Here is a tiny trained network, its code and every weight. The questions are about switching its units off for an input and a class, where a switched-off unit gives its printed mean instead of its output.

import numpy as np


def w(rows, s, z=0):
    codes = np.array(rows[::2]) - 128.0
    scale = np.full(codes.shape[1], s)
    scale[-1] = z or s
    return codes * scale


def norm(h):
    return h / np.sqrt((h * h).mean(-1, keepdims=True) + 1e-5)


def f(y):
    return y / 2 * (1 + np.tanh(0.7978845608 * (y + 0.044715 * y**3)))


def log_softmax(a):
    a = a - a.max(-1, keepdims=True)
    return a - np.log(np.exp(a).sum(-1, keepdims=True))


def net(x, mask):
    res = np.array(x, float).reshape(1, 8) / 4 @ E
    u = 0
    for l in range(2):
        y = f(norm(res) @ A[l][:, :-1].T + A[l][:, -1])
        res = res + np.where(mask[u : u + 5], y, B[l][:, -1]) @ B[l][:, :-1]
        u += 5
    return log_softmax(norm(res)[-1] @ U[:, :-1].T + U[:, -1])


A, B = {}, {}
E = w([
[92,118,78,125,98,45,83,146,102,95,163],'x0',
[126,128,126,128,125,129,126,126,128,129,128],'x1',
[135,116,93,107,134,129,150,35,185,77,145],'x2',
[127,129,130,130,127,131,127,127,128,129,129],'x3',
[161,137,125,134,27,141,149,136,107,105,119],'x4',
[195,149,58,125,142,143,143,179,174,144,188],'x5',
[84,166,112,133,145,77,249,150,137,131,96],'x6',
[92,142,99,125,137,171,106,178,167,78,82],'x7',
],0.0019)
A[0] = w([
[77,120,104,107,143,196,98,216,171,4,61,61],'L0N1',
[84,106,181,112,105,102,116,83,103,149,62,184],'L0N2',
[126,145,86,139,126,150,148,15,194,75,145,105],'L0N3',
[176,119,124,114,7,159,176,159,80,43,108,113],'L0N4',
[189,156,64,99,144,125,130,165,169,166,164,5],'L0N5',
],0.0033,0.0026)
B[0] = w([
[181,91,168,131,134,79,176,58,46,187,201,201],'L0N1',
[122,137,90,169,132,183,155,117,97,47,185,249],'L0N2',
[147,89,190,91,98,84,116,224,120,100,78,227],'L0N3',
[82,187,140,153,150,104,82,71,197,197,139,249],'L0N4',
[3,90,250,143,76,164,169,79,86,52,203,112],'L0N5',
],0.005,0.0014)
A[1] = w([
[95,100,37,125,91,23,84,128,80,115,186,68],'L1N1',
[164,129,86,126,128,145,147,207,191,144,223,59],'L1N2',
[95,155,163,185,123,144,98,234,51,212,113,35],'L1N3',
[63,88,113,79,255,122,96,161,140,144,137,176],'L1N4',
[51,110,193,122,147,115,104,108,92,108,107,7],'L1N5',
],0.0036,0.002)
B[1] = w([
[143,121,177,119,176,211,166,163,151,168,98,249],'L1N1',
[58,127,157,211,94,173,138,30,41,10,88,162],'L1N2',
[151,64,132,49,114,78,142,94,218,44,112,175],'L1N3',
[137,187,110,150,34,107,98,103,157,173,122,209],'L1N4',
[108,146,196,160,3,182,187,85,183,73,205,93],'L1N5',
],0.0051,0.0018)
U = w([
[44,137,161,192,84,183,155,90,72,2,172,105],'0',
[168,73,142,22,94,56,124,167,205,37,82,86],'1',
[138,168,44,137,154,119,105,153,86,120,107,254],'2',
[104,228,117,169,69,98,90,86,205,207,150,64],'3',
[134,133,149,125,175,207,150,186,139,155,90,142],'4',
[167,86,166,110,171,104,177,122,43,172,201,66],'5',
],0.0084,0.0069)

Each question gives the input, the list of numbers given to net, and the class t.
The units are the neurons (one row each of A and B). Each row of codes is followed by its name. A weight is (code - 128) times the scale printed after its matrix; where a second scale follows, it is the last column's (A, B and U).
mask holds one flag per neuron, layer by layer. A switched-off neuron (its flag False) gives its mean, the last column of its row in B, instead of its output. The means were averaged over made-up inputs and are rounded, as every weight is.
A unit's drop is (log p(t) with every unit on - log p(t) with that unit switched off) / (log p(t) with every unit on - log p(t) with every unit switched off).
The circuit of an input: a set's keep is (log p(t) with only the set's units on - log p(t) with every unit switched off) / (log p(t) with every unit on - log p(t) with every unit switched off). Starting from all 10 units, units are removed one at a time, each time the one whose removal leaves the highest keep (on an exact tie, the one counted first), for as long as the keep stays at least 0.8.
circuit, biggest first: the units of the circuit, biggest drop first
most important unit: the unit with the biggest drop
top k neurons: the k neurons with the biggest drops, biggest first
top k neurons in layer l: the k neurons of layer l with the biggest drops, biggest first
input [-6,-4,-6,3,-1,-3,-2,1], class 1: top 2 neurons : (L1N3 L1N1)
input [8,3,-3,5,-7,-6,-3,-5], class 4: circuit, biggest first : (L1N1 L0N1)
input [-6,4,0,-6,3,8,8,7], class 0: top 2 neurons in layer 1 : (L1N2 L1N1)
input [-2,-4,7,-2,-2,3,4,2], class 1: top neuron in layer 1 : (L1N1)
input [0,-3,7,5,-5,-4,5,-6], class 1: circuit, biggest first : (L0N3 L0N1)
input [-8,0,8,4,7,-3,7,-2], class 1: top 2 neurons : (L0N3 L1N1)
input [-7,-5,-5,4,6,5,-6,8], class 5: top 4 neurons in layer 0 : (L0N1 L0N3 L0N2 L0N5)
input [6,-2,-2,5,5,4,3,-4], class 4: top 3 neurons in layer 1 : (L1N1 L1N4 L1N5)
input [4,-3,-7,-6,-6,7,3,1], class 0: top 3 neurons : (L1N2 L0N5 L0N3)
input [-7,-6,1,-4,-8,4,-4,7], class 3: top 4 neurons : (L1N4 L0N2 L1N1 L0N5)
input [-6,-2,-6,-1,0,-1,2,-4], class 1: top 3 neurons : (L1N3 L0N1 L1N1)
input [-3,8,7,4,7,-6,-2,-4], class 1: top 2 neurons : (L0N3 L1N2)
input [-5,-7,-7,-6,-5,-7,-4,-1], class 0: top 4 neurons : (L0N2 L1N5 L0N3 L1N1)
input [2,-8,2,8,7,6,2,5], class 3: top 2 neurons in layer 0 : (L0N4 L0N2)
input [3,-8,2,5,5,8,-3,-2], class 0: circuit, biggest first : (L1N2)
input [-6,-3,1,5,8,2,-6,2], class 3: top 3 neurons : (L0N4 L1N1 L0N2)
input [4,3,-8,0,-3,-3,-8,5], class 1: top 2 neurons : (L1N3 L0N4)
input [-4,7,-5,8,7,-3,-5,-4], class 3: top 2 neurons : (L0N4 L0N3)
input [3,-4,-1,-6,1,8,-8,-4], class 0: top 3 neurons : (L1N2 L0N5 L0N1)
input [5,1,-1,2,-4,-1,2,1], class 4: top 2 neurons : (L1N1 L0N4)
input [8,2,-1,-3,6,0,-5,-1], class 4: top 2 neurons in layer 1 : (L1N1 L1N4)
input [-1,4,-5,-1,-4,-7,2,-6], class 0: most important unit : L0N2
input [-7,8,1,-5,1,-3,8,-8], class 2: top 2 neurons in layer 0 : (L0N5 L0N1)
input [-5,-2,2,1,-5,6,-3,-2], class 0: top 3 neurons in layer 0 : (L0N4 L0N5 L0N1)
input [-2,6,6,7,8,-5,-5,2], class 3: top 2 neurons in layer 0 : (L0N4 L0N5)
input [3,-7,-5,3,-2,3,-4,8], class 5: top 2 neurons in layer 0 : (L0N1 L0N3)
input [-1,6,7,-3,-5,3,-5,0], class 1: top 2 neurons : (L0N3 L0N4)
input [3,-6,-2,-6,2,7,4,8], class 5: top 3 neurons in layer 0 : (L0N1 L0N2 L0N5)
input [8,1,7,-8,-7,8,-7,-3], class 0: top 2 neurons in layer 0 : (L0N5 L0N4)
input [4,7,4,5,7,5,5,-5], class 3: top neuron in layer 1 : (L1N3)
